Here is a tiny trained network, its code and every weight. The questions are about switching its units off for an input and a class, where a switched-off unit gives its printed mean instead of its output.

import numpy as np


def w(rows, s, z=0):
    codes = np.array(rows[::2]) - 128.0
    scale = np.full(codes.shape[1], s)
    scale[-1] = z or s
    return codes * scale


def norm(h):
    return h / np.sqrt((h * h).mean(-1, keepdims=True) + 1e-5)


def f(y):
    return y / 2 * (1 + np.tanh(0.7978845608 * (y + 0.044715 * y**3)))


def log_softmax(a):
    a = a - a.max(-1, keepdims=True)
    return a - np.log(np.exp(a).sum(-1, keepdims=True))


def net(x, mask):
    res = np.array(x, float).reshape(1, 3) / 4 @ E
    u = 0
    for l in range(2):
        y = f(norm(res) @ A[l][:, :-1].T + A[l][:, -1])
        res = res + np.where(mask[u : u + 9], y, B[l][:, -1]) @ B[l][:, :-1]
        u += 9
    return log_softmax(norm(res)[-1] @ U[:, :-1].T + U[:, -1])


A, B = {}, {}
E = w([
[176,201,67,254],'x0',
[142,92,51,107],'x1',
[32,44,103,162],'x2',
],0.0087)
A[0] = w([
[163,123,170,17,253],'L0N1',
[101,144,158,160,104],'L0N2',
[198,176,110,175,88],'L0N3',
[71,119,89,237,42],'L0N4',
[5,47,152,145,125],'L0N5',
[160,146,141,151,95],'L0N6',
[138,153,175,190,52],'L0N7',
[163,129,162,80,137],'L0N8',
[62,57,127,255,70],'L0N9',
],0.014,0.0031)
B[0] = w([
[98,213,136,74,252],'L0N1',
[89,117,104,109,141],'L0N2',
[102,131,189,250,205],'L0N3',
[163,191,26,73,210],'L0N4',
[132,26,202,244,254],'L0N5',
[153,101,113,152,145],'L0N6',
[155,124,83,143,161],'L0N7',
[135,127,89,78,172],'L0N8',
[115,176,25,22,232],'L0N9',
],0.017,0.0087)
A[1] = w([
[95,7,154,171,47],'L1N1',
[171,100,184,156,85],'L1N2',
[148,121,143,213,131],'L1N3',
[125,2,158,158,52],'L1N4',
[110,137,129,51,171],'L1N5',
[124,102,193,182,133],'L1N6',
[119,186,168,13,4],'L1N7',
[107,71,88,216,196],'L1N8',
[196,114,129,246,175],'L1N9',
],0.015,0.0024)
B[1] = w([
[6,53,146,141,230],'L1N1',
[142,151,76,181,169],'L1N2',
[185,95,137,117,215],'L1N3',
[19,98,97,139,220],'L1N4',
[138,190,169,173,198],'L1N5',
[172,155,31,96,218],'L1N6',
[131,147,241,111,236],'L1N7',
[152,197,197,125,243],'L1N8',
[196,4,150,125,254],'L1N9',
],0.022,0.0079)
U = w([
[133,205,227,83,217],'0',
[250,103,129,152,2],'1',
[37,84,116,126,141],'2',
[143,189,5,86,124],'3',
],0.017,0.0009)

Each question gives the input, the list of numbers given to net, and the class t.
The units are the neurons (one row each of A and B). Each row of codes is followed by its name. A weight is (code - 128) times the scale printed after its matrix; where a second scale follows, it is the last column's (A, B and U).
mask holds one flag per neuron, layer by layer. A switched-off neuron (its flag False) gives its mean, the last column of its row in B, instead of its output. The means were averaged over made-up inputs and are rounded, as every weight is.
A unit's drop is (log p(t) with every unit on - log p(t) with that unit switched off) / (log p(t) with every unit on - log p(t) with every unit switched off).
unit that matters most: the unit with the biggest drop
k most important neurons: the k neurons with the biggest drops, biggest first
k most important neurons of layer l: the k neurons of layer l with the biggest drops, biggest first
drop when u is switched off: that unit's drop, to one decimal
input [0,3,-1], class 0: unit that matters most -> L0N5
input [0,5,-1], class 0: 2 most important neurons -> L0N5, L0N3
input [-4,4,0], class 0: 2 most important neurons -> L0N1, L0N3
input [8,-8,0], class 1: 3 most important neurons -> L0N3, L0N1, L1N9
input [2,1,0], class 1: 3 most important neurons -> L0N3, L0N1, L0N8
input [6,-2,1], class 3: 2 most important neurons of layer 0 -> L0N5, L0N4
input [2,8,8], class 3: 2 most important neurons of layer 0 -> L0N9, L0N4
input [1,-1,-7], class 1: 2 most important neurons of layer 0 -> L0N3, L0N9
input [0,8,-8], class 0: 2 most important neurons of layer 0 -> L0N5, L0N1
input [2,-7,6], class 3: 2 most important neurons -> L0N9, L0N4
input [-7,4,0], class 0: 2 most important neurons of layer 0 -> L0N1, L0N3
input [6,4,2], class 3: drop when L0N5 is switched off -> 0.1
input [3,2,7], class 3: drop when L0N9 is switched off -> 1.0
input [-1,6,0], class 0: drop when L0N3 is switched off -> 2.0
input [5,0,2], class 3: drop when L0N3 is switched off -> 0.0
input [7,-3,2], class 3: most important neuron -> L0N5
